Here is a tiny trained network, its code and every weight. The questions are about switching its units off for an input and a class, where a switched-off unit gives its printed mean instead of its output.

import numpy as np


def w(rows, s, z=0):
    codes = np.array(rows[::2]) - 128.0
    scale = np.full(codes.shape[1], s)
    scale[-1] = z or s
    return codes * scale


def norm(h):
    return h / np.sqrt((h * h).mean(-1, keepdims=True) + 1e-5)


def f(y):
    return y / 2 * (1 + np.tanh(0.7978845608 * (y + 0.044715 * y**3)))


def log_softmax(a):
    a = a - a.max(-1, keepdims=True)
    return a - np.log(np.exp(a).sum(-1, keepdims=True))


def net(x, mask):
    res = np.array(x, float).reshape(1, 2) / 4 @ E
    u = 0
    for l in range(3):
        y = f(norm(res) @ A[l][:, :-1].T + A[l][:, -1])
        res = res + np.where(mask[u : u + 13], y, B[l][:, -1]) @ B[l][:, :-1]
        u += 13
    return log_softmax(norm(res)[-1] @ U[:, :-1].T + U[:, -1])


A, B = {}, {}
E = w([
[93,100,146,235],'x0',
[159,70,255,103],'x1',
],0.0077)
A[0] = w([
[165,87,123,153,59],'0.n0',
[145,162,169,136,63],'0.n1',
[119,121,71,156,31],'0.n2',
[115,21,89,131,42],'0.n3',
[194,53,104,146,99],'0.n4',
[149,85,155,133,98],'0.n5',
[71,184,180,195,1],'0.n6',
[122,5,75,138,38],'0.n7',
[98,136,124,78,151],'0.n8',
[98,153,154,167,39],'0.n9',
[120,135,120,80,132],'0.n10',
[142,215,153,83,112],'0.n11',
[113,94,130,223,33],'0.n12',
],0.011,0.0022)
B[0] = w([
[148,177,107,136,125],'0.n0',
[96,152,116,126,129],'0.n1',
[44,136,222,138,188],'0.n2',
[165,175,107,136,120],'0.n3',
[102,137,122,128,135],'0.n4',
[22,112,195,114,181],'0.n5',
[188,83,81,45,187],'0.n6',
[170,149,111,121,125],'0.n7',
[146,75,89,160,169],'0.n8',
[166,124,106,93,141],'0.n9',
[134,64,86,155,171],'0.n10',
[124,45,84,151,198],'0.n11',
[159,36,81,9,254],'0.n12',
],0.011,0.0034)
A[1] = w([
[166,79,187,112,3],'1.n0',
[129,80,149,211,24],'1.n1',
[183,160,240,159,15],'1.n2',
[150,102,120,254,107],'1.n3',
[89,175,139,58,226],'1.n4',
[139,200,135,64,161],'1.n5',
[91,138,139,107,144],'1.n6',
[61,189,28,93,166],'1.n7',
[117,196,94,186,125],'1.n8',
[136,135,135,139,71],'1.n9',
[64,91,141,175,184],'1.n10',
[111,247,127,24,96],'1.n11',
[85,143,91,101,110],'1.n12',
],0.013,0.0026)
B[1] = w([
[107,145,114,251,200],'1.n0',
[129,158,138,57,139],'1.n1',
[153,111,192,177,165],'1.n2',
[67,177,133,52,147],'1.n3',
[85,175,140,109,174],'1.n4',
[91,165,127,88,121],'1.n5',
[103,160,139,109,150],'1.n6',
[126,102,191,204,253],'1.n7',
[101,126,184,185,154],'1.n8',
[136,106,144,95,109],'1.n9',
[98,173,129,71,209],'1.n10',
[83,148,152,4,128],'1.n11',
[128,123,156,148,169],'1.n12',
],0.016,0.0062)
A[2] = w([
[129,105,132,73,140],'2.n0',
[140,148,136,164,151],'2.n1',
[83,232,102,10,86],'2.n2',
[134,155,163,123,10],'2.n3',
[159,120,146,92,192],'2.n4',
[188,151,78,118,218],'2.n5',
[174,132,142,69,78],'2.n6',
[142,95,112,134,15],'2.n7',
[137,148,210,160,31],'2.n8',
[100,96,139,214,10],'2.n9',
[181,119,167,109,179],'2.n10',
[159,37,81,136,74],'2.n11',
[252,52,67,188,38],'2.n12',
],0.013,0.0013)
B[2] = w([
[116,149,172,118,150],'2.n0',
[95,134,126,157,151],'2.n1',
[84,197,54,2,201],'2.n2',
[146,113,115,150,134],'2.n3',
[98,157,122,165,130],'2.n4',
[106,147,165,123,134],'2.n5',
[112,179,126,153,131],'2.n6',
[127,115,116,141,142],'2.n7',
[119,119,181,160,222],'2.n8',
[104,199,177,93,254],'2.n9',
[72,135,117,157,130],'2.n10',
[112,40,130,152,222],'2.n11',
[161,14,60,97,239],'2.n12',
],0.021,0.0075)
U = w([
[108,165,228,183,224],'0',
[132,7,87,99,175],'1',
[90,177,77,13,158],'2',
[206,182,98,180,22],'3',
[217,194,81,156,35],'4',
[218,184,86,136,2],'5',
],0.015,0.0058)

Each question gives the input, the list of numbers given to net, and the class t.
The units are the neurons (one row each of A and B). Each row of codes is followed by its name. A weight is (code - 128) times the scale printed after its matrix; where a second scale follows, it is the last column's (A, B and U).
mask holds one flag per neuron, layer by layer. A switched-off neuron (its flag False) gives its mean, the last column of its row in B, instead of its output. The means were averaged over made-up inputs and are rounded, as every weight is.
A unit's drop is (log p(t) with every unit on - log p(t) with that unit switched off) / (log p(t) with every unit on - log p(t) with every unit switched off).
most important unit: the unit with the biggest drop
top k neurons: the k neurons with the biggest drops, biggest first
top k neurons in layer l: the k neurons of layer l with the biggest drops, biggest first
drop when u is switched off: that unit's drop, to one decimal
input [0,4], class 0: top 4 neurons => (1.n2; 0.n12; 1.n3; 0.n2)
input [1,-3], class 2: top 2 neurons in layer 0 => (0.n2; 0.n10)
input [3,1], class 2: top 2 neurons => (0.n11; 0.n10)
input [-6,-5], class 1: most important unit => 0.n11
input [4,-4], class 0: top 4 neurons => (0.n2; 0.n11; 0.n10; 0.n8)
input [8,6], class 1: top 3 neurons in layer 0 => (0.n12; 0.n6; 0.n2)
input [-7,-6], class 1: top 2 neurons in layer 0 => (0.n11; 0.n10)
input [3,3], class 2: top 2 neurons in layer 0 => (0.n5; 0.n11)
input [0,-3], class 2: top 2 neurons => (0.n2; 1.n10)
input [-3,-1], class 2: top 3 neurons in layer 0 => (0.n12; 0.n6; 0.n9)
input [-1,0], class 2: top 2 neurons => (0.n12; 1.n3)
input [-7,-8], class 0: drop when 0.n12 is switched off => 0.5
input [2,2], class 2: drop when 0.n11 is switched off => 0.4
input [-2,2], class 2: top neuron => (0.n12)
